What can hang from each mark
z634: z22 z771
z436: z376 z659 z771
z415: z168 z714 z933
z659: z168 z634 z771 z773
z168: z415 z659 z771
z773: z659
z376: z93
z22: z93 z773 z976
z932: z714 z773
z678: z415
z714: z22 z288 z376 z415 z436 z933
z93: z436 z634 z771 z932
z771: z22 z93 z659
z933: z433 z436 z678
z288: z436 z714

Every row comes from one small tree of marks. The marks that hang from a mark follow it in brackets, in the order of their numbers. Every link used is in the known rows. Which tree was each row made from?
Known rows
z22(z93(z771) z773 z976): [ -94 -598 -146 -191  -98  102   56 -388  418   38  -65 -252  189  344
  -15 -180  -87  -48  -30 -357  102  278 -242  150  197  251 -282 -124
  -33 -237   21  -21 -118  138 -117  357  306 -138 -386  156 -550  378
  157 -327 -176  478  -41 -434  -71  336]
z678(z415(z168 z933(z436(z771(z22))))): [-723 -297   64 -459  -86  271   52 -165  483  385  131 -159  -94  429
  113   -1 -244 -123  340 -259  213 -130   21  -53   80  396 -248  -35
  138 -331 -425   31   -8  -20 -212   66  -25   35   22  302   57  289
   88 -119 -218  249  280 -114 -153 -116]
z933(z436(z376 z659 z771(z22)) z678): [-408 -364  -13 -379 -477  100   -7 -482  414  241    7   74  -35  353
  229  245 -441 -428  106 -186  -63   64 -569  239   40   87 -186  -46
  207 -323 -404 -347   39 -154  -64 -101  -48 -337 -176  355  -85  464
   65 -336 -145  554   59 -359 -312  217]
z714(z22(z773(z659(z168))) z376 z436 z933): [-377 -417 -205 -523 -654  -90  386 -486  124  131 -417  -51  125  -20
 -274  155 -178 -218 -299   52  319  143 -157  365  -43  295 -374 -214
  -53    0 -377  312   25  -50  -24  215  213 -241   86   67 -371  456
  215 -512  107  443  436 -472  228  371]
z678(z415(z168(z659) z933(z433 z436))): [-436 -529   80 -325 -267  251 -154   24  242  299  113 -203 -126  380
  -83 -126 -394 -388  187 -331   48   34   44  -74  104  458 -125 -144
  258 -365 -514  -11 -128  142 -199  155   15  203 -174  144 -226  209
  210 -195 -234  153  295 -142 -196 -162]
z415(z168(z659(z771)) z714): [-337 -341   32 -402 -212  263 -145  -61  359  182  128 -259  -96  348
   21  -21 -242    5  281 -322  -10   13   33  172   55  354 -134 -148
  128 -458 -381  -96 -127   23   40   74   80   32 -183  -31 -102  147
    4 -364 -261  435  335 -330 -192  -67]
z415(z168 z933(z436(z659) z678)): [-327 -325  122 -399 -288  227  -78  -80  350  225  112  -77  -45  350
   -6  -53 -284 -389  112 -200   -2   89 -113   15  136  287 -193 -116
  204 -441 -385  -69 -169  199  -62  105 -153  -78 -179  325  -30  187
  188 -347 -224  344   83 -269  -83   87]
z415(z714(z22 z436) z933): [-562 -287   65 -496 -314  170  -26 -142  269  492  -57 -202  -59  164
   25   49 -214  -88  211 -165   81 -113 -102   74  -22  355 -266   39
   69 -325 -317  404  -86 -150   89  301  -25 -126  201  202 -263  126
  156 -354 -284  287  366 -247  163  323]
z678(z415(z714(z288 z436))): [-347 -405  -20 -313 -283   69  -31 -219  165  200 -159 -119  -48  276
  152   39 -279 -267  339 -379  196 -116  -43  149 -151  375   45 -152
  125 -538 -351  281   60  -92  -26  259  211  -32  166   77 -264  187
  -81 -145 -300  184  367 -137  -39  140]
z168(z771(z22(z773) z93(z436))): [-350 -391 -197 -474 -339   49  140 -297  467   33 -104 -141   93  453
  272  242 -265   18  170  -91  250 -114 -112  146   18  101 -167  103
   21 -184 -356   14   80 -105   40  146  226  -82  -94  199 -303  443
  288 -251 -302  611  194 -233   16   -1]
z22(z93(z436(z376) z634 z771) z773 z976): [ 153 -827  -39 -299   33  154  117 -490  328  135  -66   22  217  333
   55 -211 -265 -165 -130 -365   79   64 -143  174  391  101 -391    2
   57 -218  125  -87  -55  -14 -317  568  609 -110 -437  376 -524  408
  240 -496 -256  452 -185 -209 -155  450]
z93(z436(z376) z634 z771(z22 z659(z168))): [ -42 -583 -108 -769 -185  241   89 -584  341   58  -11   97 -198  309
  237  180 -563 -120  129 -117  196  -80  -87  193  240  -11 -290   91
  159 -102 -106 -223  177 -394 -124   98  458   24 -100  310 -113  431
  138 -306 -330  523  290 -138 -142  158]
z771(z22(z93 z976)): [-190 -367 -119 -224 -223  253  -35 -361  337  175   60 -283   13  240
  171   54 -134   24  172 -224   28   59 -178   46  157  205  -45 -104
    8  -31 -218   40  -84   23  -30  259  146 -151 -230   86 -382  350
  306 -262 -225  348  -52 -449 -113  265]
z93(z436(z659(z168)) z634(z771) z932(z714)): [  93 -632    7 -390  167  229   76 -462  386  317  213  -92  -76  351
  218  -21 -465  -13  267 -309  196   31  113  317  323  180 -550 -189
   32 -355 -346 -174  142 -389  -24   88  472  -57 -211  400 -161  243
  218 -506 -170  375   12 -150 -243  206]
z714(z22 z415 z933): [-357 -198   26 -214 -367  129  103 -310  202  280 -152 -279  131   17
    5  -20 -299 -120   62 -172   72   51 -135  223   -4  348 -154  -71
  -59 -269 -363  275   56 -264 -122  250  121 -128   -9   80 -429  150
  253 -323 -186  409  246 -327  188  410]
z288(z436(z771(z93 z659)) z714): [-566 -106   11 -569 -151   73  -31 -423  684  127   64  -86   15  577
  396  132 -246  -15  126 -266  189  -22 -326  290   34  197 -145 -174
   58 -165 -320 -250  353   36  211  -29  112  -13 -121  166 -107  575
    0   71 -343  592  407 -374 -134   53]
z436(z376 z659(z168 z634 z771)): [-211 -427  -94 -362 -234  196  217 -478  198  -81  106  -33   16  464
  254 -127 -254 -205   11 -290  118   68  -88  521 -130  398 -348 -182
  340 -220 -270 -187 -225 -203   14  -46  205 -180 -304  105  106  276
  308 -527  139  442   51 -335 -299  358]
z436(z376 z659(z634) z771(z93)): [-523 -348   65 -300 -347  228  186 -537  466   92   -1   -8   94  480
  463   38 -228 -268  -24 -307   88   19 -294  319   92  265 -202 -109
  275 -228 -179 -221   11 -260  -76  -78  226 -270 -262  248  -15  536
  147 -397   -2  464  243 -201 -183  424]
z771(z22(z976) z93(z436)): [-300 -429  -56 -398 -203  179   27 -417  431  119  -24 -153   62  344
  454  170 -220   64  208 -165   79 -113  -18  107  189   35   11   13
   28  -45 -263    9  123 -171  -20  311  238  -45  -58  176 -340  455
  301 -204 -356  418   55 -247  -89  111]
z933(z436(z659) z678(z415)): [-269 -478  -75 -165 -286  107   -6 -232  231   96    9  -37  -16  294
   20  107 -413 -449  157 -302   34  132 -147  182  -42  184  -11 -269
  241 -541 -469 -172   74   36 -128   93   18 -110 -199  251 -149  232
  184 -171 -157  367  -58 -229 -350   62]
z436(z376 z659(z168(z415)) z771(z93(z634))): [-445 -388  -92 -476 -274  279    6 -424  266   16  -49  180  -34  382
  472    6 -471  -26   15 -106   52    4 -223  219   10  146 -219  -53
  186 -170 -210 -312  150 -471 -120  -64  197  -94 -371  172  -22  545
  273 -495 -196  474  250 -301  -42  358]
z22(z93(z436(z376 z771)) z773(z659)): [-191 -660 -167 -352 -276  160   56 -507  395  178   97   30  201  468
   62  -19 -381 -299 -148 -266  147   58 -247  212  191  255 -301 -125
  192 -156 -251 -194   18   82 -185  331  377 -183 -404  157 -309  588
  178 -433 -124  471    6 -325 -119  300]
z678(z415(z168(z659))): [-338 -332    4 -310 -268  385 -105 -111  195   83  117 -210 -100  311
   37  -10 -252 -214  229 -359  110   45   83  169   72  373   72 -309
  184 -360 -421  -68   40   62 -188  172  148   65 -134   42 -127  215
  125 -214 -151  307  208 -199  -94  -84]
z93(z436(z659(z773)) z634(z771) z932): [ 103 -540   12 -212  165  159   53 -300  302  124   41 -209    2  337
  167  -64 -353  -83   61 -381  181  112  137  318  351  265 -433  -72
  109 -373 -116  -53  265 -195 -189  161  631  -60 -298  494 -106  225
  226 -581 -127  341  -84 -242 -254  213]
z933(z433 z436(z659(z168 z771))): [-102 -608 -244 -298 -251  -89   62 -226  311   96   72 -160   -5  501
  112  -49 -419 -224  126 -180   -3  143  -72  214  -92  311 -299 -119
  233 -362 -487 -193 -129  -87   98  -41   84   19 -304   32 -164  308
  284 -342 -135  370  122 -438 -498   32]
z288(z714(z22 z376 z436 z933)): [-375 -101   32 -469 -487  -65  230 -286  296  381 -280 -192   79  -74
  -52  191  -58  -49  -11   -5   88  -62 -210  352  -75  265 -286 -144
  -56 -118 -326  349  117 -143  105  358   90 -190  170  205 -331  344
  133 -308  -59  450  370 -371  123  411]
z93(z436(z771(z659(z168)))): [-281 -450 -268 -590 -157  137   22 -492  476   87  128 -119    9  466
  222  101 -493  -50    4 -165  270   11  -96  218   96  170 -145 -133
  175 -223 -397 -153  232 -183   -4   71  261   38 -166   75 -128  538
  125 -211 -240  477  347 -261 -150   62]
z932(z714(z22 z288(z436)) z773): [-200 -358  350 -293 -145  -32  111 -506  315  524   93  -17  -28  375
  237  137  -86 -202  387 -254  240 -125 -480  369   10  214 -400 -136
 -158 -354 -514  207  274 -205  152  107 -142 -230  143  143 -431   31
  111 -271 -325  349  100 -472    6  379]
z93(z634 z932(z714(z288 z436(z659 z771)))): [-119 -486   44 -291 -152  139  155 -570  432  453 -132   -7  -79  367
  291   31 -441 -338   44 -201  275   33 -265  212  297  214 -426 -174
   75 -416 -284   83  254 -304   55   -9  387 -116   -5  368 -412  372
  -40 -388 -281  291  311 -105  -30  437]
z22(z93(z771 z932) z773 z976): [ -52 -689 -112 -139    2  187   71 -378  407  105 -120 -348  117  294
  -77 -174 -137   -5   -9 -451   87  302 -239  194  301  241 -420 -141
  -51 -166   69 -109  -65   50 -130  381  411  -99 -378  252 -616  351
  174 -426 -134  476  -78 -330  -59  326]
z168(z659(z634(z22))): [-327 -314  -48 -189 -186  130  -55 -327  385  133  129 -338 -206  185
   33   22 -179 -252  112 -398   41   15 -145  249  136  364 -146  -92
  182 -139 -331  -75 -106  138  -66  -82  141 -168 -297  105 -193  227
  159 -227  -85  344  149 -185 -162  245]
z933(z436(z376 z771(z22(z93 z773(z659))))): [-361 -564 -166 -346 -397   44   91 -475  499  262   15   28   21  376
  -33  166 -351 -331   18 -178  129  101 -391   92  120  232 -341  -58
  118 -131 -303 -231  -74  127 -171   30  142 -238 -288  152 -250  522
  107 -375  -91  456   89 -422 -217  229]
z376(z93(z436 z771)): [  10 -481  -86 -489 -172  134   98 -224  448  153   63 -111   52  237
  176   -5 -405 -106  140 -283   63  -37  -42  169  109  180  -41  109
  109 -387 -301   48  111 -130   58  402  198  -46 -230  278 -393  387
   78 -303 -293  456  139 -228 -147  267]
z659(z634(z22(z773)) z771): [-310 -392  -63  -62   37  -88  140 -377  478   42   41 -332   21  311
  -15 -223   20 -156  110 -480   72   33  -37  317   26  510 -501  -29
   58 -194 -193  -52 -251  287 -108   11  215 -256 -318  190 -156  118
  136 -291    1  425  -44 -270 -247  240]
z22(z93(z634 z771(z659)) z773): [  12 -590 -137 -311  -92  118   59 -395  498   79 -101 -126   -8  261
 -158  -54 -301 -200  -90 -239  208  269 -109  -26  350  192 -365  -89
    0 -279   50  -70   70  145 -176  176  454  -33 -394  258 -452  322
   95 -265 -299  468  182 -279  -64  294]
z415(z714(z376 z933)): [-426 -263   44 -374 -332   32   20 -270  302  307 -118 -326  145  -61
  -96   42  -95  -27  133 -135   64  -26 -108  208    6  257  -83 -118
  -15 -257 -238   97   15 -135   44  263  114 -120    7   72 -285  298
   81 -326 -124  427  322 -249   48  231]
z415(z714(z22 z288 z933)): [-289 -312  112 -274 -389   78   72 -349  219  366  -76 -169  -12  142
   29  158  -86 -151  277 -204  179   39 -328  229   47  324  -76  -66
   -7 -385 -324  251    9 -279   50  151   48 -185  104   72 -415  123
   37 -265 -251  312  413 -333   48  397]
z22(z93(z771 z932) z976): [ -28 -589 -127 -191  -21  270   24 -301  399  170  -56 -363   26  240
   56 -108 -226   56   76 -416   27  222 -183  127  283  195 -280 -103
    4 -166  -27  -90  -29 -120  -38  346  371  -21 -388  204 -532  371
  207 -376 -208  410  -21 -276 -134  316]
z659(z634(z22(z93(z436(z376)))) z771 z773): [-105 -516   44 -179   82   92  192 -305  341  106   94 -153   49  286
  175  -57 -239  -24   -9 -361   84 -289   -4  256   49  401 -485  134
  254 -201  -77  -81 -201  -80 -193  100  347 -163 -532  188  128  314
  407 -607   10  362 -104 -248 -463  311]
z168(z659(z634 z773)): [-317 -275  -74 -193 -304   80   90 -245  306  -58  -31 -283  -44  236
   36   45 -207 -154  -18 -258  228  125  -68  339   -8  377 -183 -123
  253 -311 -243   65   34  -15  -42  -83  151  -66 -277   33 -118  258
  207 -408   30  371  174 -324 -130  272]
z436(z659(z771 z773)): [-203 -306  -92 -231 -157  118   63 -278  260  -66   55 -199   89  437
  230  -55 -213  -77   -2 -126  173  161  -35  360  -69  367 -218 -142
  237 -375 -189  -52   52  -77   66  -23  168  -61 -256   89   13  246
  293 -460  -47  462   10 -509 -235  161]
z168(z415 z659(z634(z22) z773) z771(z93)): [-587 -201 -119 -248 -287  128   38 -151  326 -186 -158 -223 -197  241
  245  163 -392  121    7 -224  176 -106 -248  195 -136  306 -190  142
  167 -202 -314  -38    0 -167  -41 -412   68  -42 -521  -14  -50  385
  307 -433 -133  501  420 -366  -71  155]
z436(z376 z659(z168 z634(z22)) z771(z93)): [-589 -394   42 -404 -222  232  175 -582  426   45   82  -11  -78  450
  482   90 -211 -140   43 -321   92 -115 -329  332   82  272 -288  -44
  265  -65 -174 -392 -113 -292  -91 -287  181 -338 -286  221  229  577
  194 -419   45  470  307 -203 -253  335]
z771(z659(z168 z773)): [-267 -278 -174 -466 -267  115    2 -312  275 -169    6 -189  -54  283
  124   98 -310    1   47  -87  303  130  -56  235  -73  288 -110 -141
  169 -223 -196  -97  109  -94   22 -110  113   39 -112  -56   45  328
  212 -378  -68  448  298 -473  -60   73]
z714(z22 z376(z93(z634 z932))): [ -87 -354  134 -249 -227  220  258 -268  287  421 -209 -114 -113 -240
 -126   36 -259  -34  -22 -262  -30   28 -137  111  258  172 -263   34
  -90  -67 -370  225  155 -164  -63  438  235 -221  -60  401 -464  198
  162 -545 -124  334  110 -255  -41  490]
z659(z168 z634 z771(z93)): [-373 -313 -198 -325 -206   -3  267 -227  472  -90  -75 -161   26  348
  267  -25 -129  108  139 -239  194   35  170  236 -158  357 -335  -49
  135 -216 -339  -21 -151 -199  124  -35  134  -31 -306    5   14  327
  305 -333  -26  416  217 -217 -245  192]

Which tree is each row?
[  25 -440   52 -529 -273  286   35 -406  374   73  -37  117  -93  116
  135  -51 -483 -323  -31 -287   51  117 -221  100  239  171  -56   78
  137 -252  -91 -154   59  -83  -75  158  306  -83 -254  353 -321  328
  -16 -407 -248  475  285 -266 -104  412]
z436(z376(z93(z634 z771(z659))))
[-618 -221   -7 -382 -351  195  119 -430  478   37  -66 -124   12  471
  501  303 -221   34   83   -9  230   28 -263  186   76  164 -149  -19
  153 -209 -154 -139  273 -333   26 -234  115 -190 -101  205   75  581
  190 -332 -147  527  315 -440 -125  130]
z436(z659(z773) z771(z22 z93))
[-389 -304 -101 -379 -209  134   12 -399  629  136  -88  -55  -17  307
  284   89 -332 -112  -22 -161  192  126  -70  -56  280  132 -118  -56
   55 -208 -210 -137  262 -102  -51  -37  321    3 -224  211 -229  481
   66 -160 -357  440  398 -169  -86  182]
z436(z771(z93(z634) z659))
[-234 -307  -33 -144   18  -71 -178 -304  473  119  143 -347   28  249
   27 -200   28 -164  256 -533   11  165 -141  231   98  504 -326  -56
 -127 -213 -228 -110 -162  318 -153   91  228 -310 -245  271 -215  150
   23 -282  -76  425  -42 -407  -96  128]
z634(z22(z773) z771)
[-114 -607  260 -297 -114  351   95 -435  272  359   67   37  -27  259
  244   -4 -339 -306    0 -361   16   50 -371  307  349  151 -337  -66
  153 -207 -160 -295  242 -236 -126  123  242 -307 -225  572 -258  269
  111 -745  -79  423    7 -274 -122  557]
z436(z376(z93(z634 z932(z773))) z659 z771)
[-439 -373   36 -614 -313  165   22 -276   73   63  -98  -36  -84  442
  234   34 -300 -138   37  -31  413  -31 -159  239 -145  407 -201  -60
  294 -414 -155  290  -44 -219  150  -34   61  -39  130  110   94  295
  164 -506 -161  243  505 -382  150  270]
z415(z714(z288 z436(z659(z168 z773))) z933)
[-345 -327 -131 -480 -258  221   40 -540  243 -204  -44 -185  -92  319
  251  161 -276  111   54  -96  293  118 -194  249   36  182  -83 -117
  100  -13 -137  -85   88 -121  -27 -143  148  -42  -29   -1  -41  384
  219 -350 -101  461  262 -605  -85   79]
z771(z22(z976) z659(z168 z773))
[-264 -161  -73 -455 -316  237   52 -141  336 -153  -19 -244  -22  403
  123   68 -309   -7   70 -188  269   19 -101  128   21  319  -74  -51
  129 -380 -252  -24   23   48  -35 -160  165   57 -155    7   44  279
   78 -408 -173  514  442 -481  -46  -69]
z415(z168(z771(z659(z773))))
[-315 -135  101 -243 -432  156  -18 -113  244   75 -195 -262  170   33
  -28 -127 -304 -204  113 -302  -62   28  -45  111   29  351 -115 -106
  -54 -409 -346   44  -72  -10 -178  204   53 -119 -171  143 -244  199
   75 -338 -224  460  229 -271  161  186]
z714(z415(z168) z933(z678))
[-374 -491  123  -45   46   91   95 -614  485  -63   11 -223   75  449
  287 -175   56 -168    1 -619   71  194 -217  313  290  402 -347 -144
  -33 -118  -59 -141 -207  243 -247  -90  393 -427 -364  379 -180  319
  105 -364   20  406   44 -433 -222  325]
z436(z659(z634(z22(z773 z976) z771(z93))))
[-219 -536  -78 -153 -445 -119    7 -152  452   88 -157  -42   60  396
  204   87 -428 -337   60 -206 -166  178 -204   20  -15  164 -236  -29
  158 -429 -485 -258  -64  -41  102  -41    1  -89 -419  200 -277  389
  238 -279 -282  470  110 -374 -499   31]
z933(z433 z436(z659(z771(z93))) z678)
[-162 -512  -89 -220  -32   49  -29 -284  493  166   42 -312   -9  243
  -71  -65  -82  -95  137 -351   38   85 -232   67  192  313 -368   12
  -37 -209   -3 -140 -141  174 -123  170  228 -210 -388  206 -326  327
  133 -264 -201  481   27 -309 -105  227]
z634(z22(z93(z771) z773))
[-338 -482  186 -204 -358  108   83 -138  370  205   10 -173  -53  406
  -43 -144 -307 -506   99 -408 -122   49 -149   -3  175  393 -410  -45
  258 -418 -403  -35 -291  199 -135   -7  -60 -151 -305  370 -120  205
  121 -321 -161  244  180 -239 -293  178]
z415(z168 z933(z433 z436(z659(z634)) z678))
[-283 -513   43 -218   -1  133  -53 -553  471   -6 -101 -106  -33  242
  162  -58 -121 -153  -70 -324  115  125 -142    4  438  144 -154  -69
  -62   20   31 -202   12  295 -244   39  400 -132 -214  267 -364  317
  147 -231 -313  431  141 -287  -39  193]
z771(z93(z634(z22(z773 z976))) z659)
[-321 -532  378 -186 -157  152  257 -601  260  590 -163 -262  125 -103
  -20  131  -30   74   66 -137  129   31 -396  358  273   84 -551 -226
 -250  -34 -254  114  195 -408  -39  251   54 -243  110  263 -610  146
  255 -635  -26  445  102 -396  109  486]
z93(z932(z714(z22(z976) z376 z933) z773))
[ -99 -346   90 -390 -408  365  -26 -358  170  112  170   36   38  250
  274  -33 -338 -384   35 -250  -43   50 -297  315   31  294  131 -107
  261 -237 -288 -153  -64  -34   18  213   49 -258 -177  237 -189  320
  200 -531  -37  425   34 -425  -88  429]
z436(z376(z93) z659)
[-201 -199  -58 -297 -144   54 -120 -301  419  -73   37 -258   17  278
  141  -33 -244  -83   84 -326  213  258  -71  201   27  427 -169 -111
   24 -331 -205  -20  104   52  -69  -79  259  -63 -222  133  -57  239
   45 -361  -79  421  235 -546 -129   85]
z634(z771(z659(z773)))
[ -55 -745 -174 -422  -28   91  111 -305  261  104   87 -173  -68  418
   98   60 -372   17  159 -237  206   51  141  367   76  174 -522 -146
  135 -122 -430 -187  187 -193   76  180  276   67 -222  126 -184  209
  308 -528 -152  427  -17 -276 -178   72]
z93(z436 z932(z773(z659(z168 z771))))
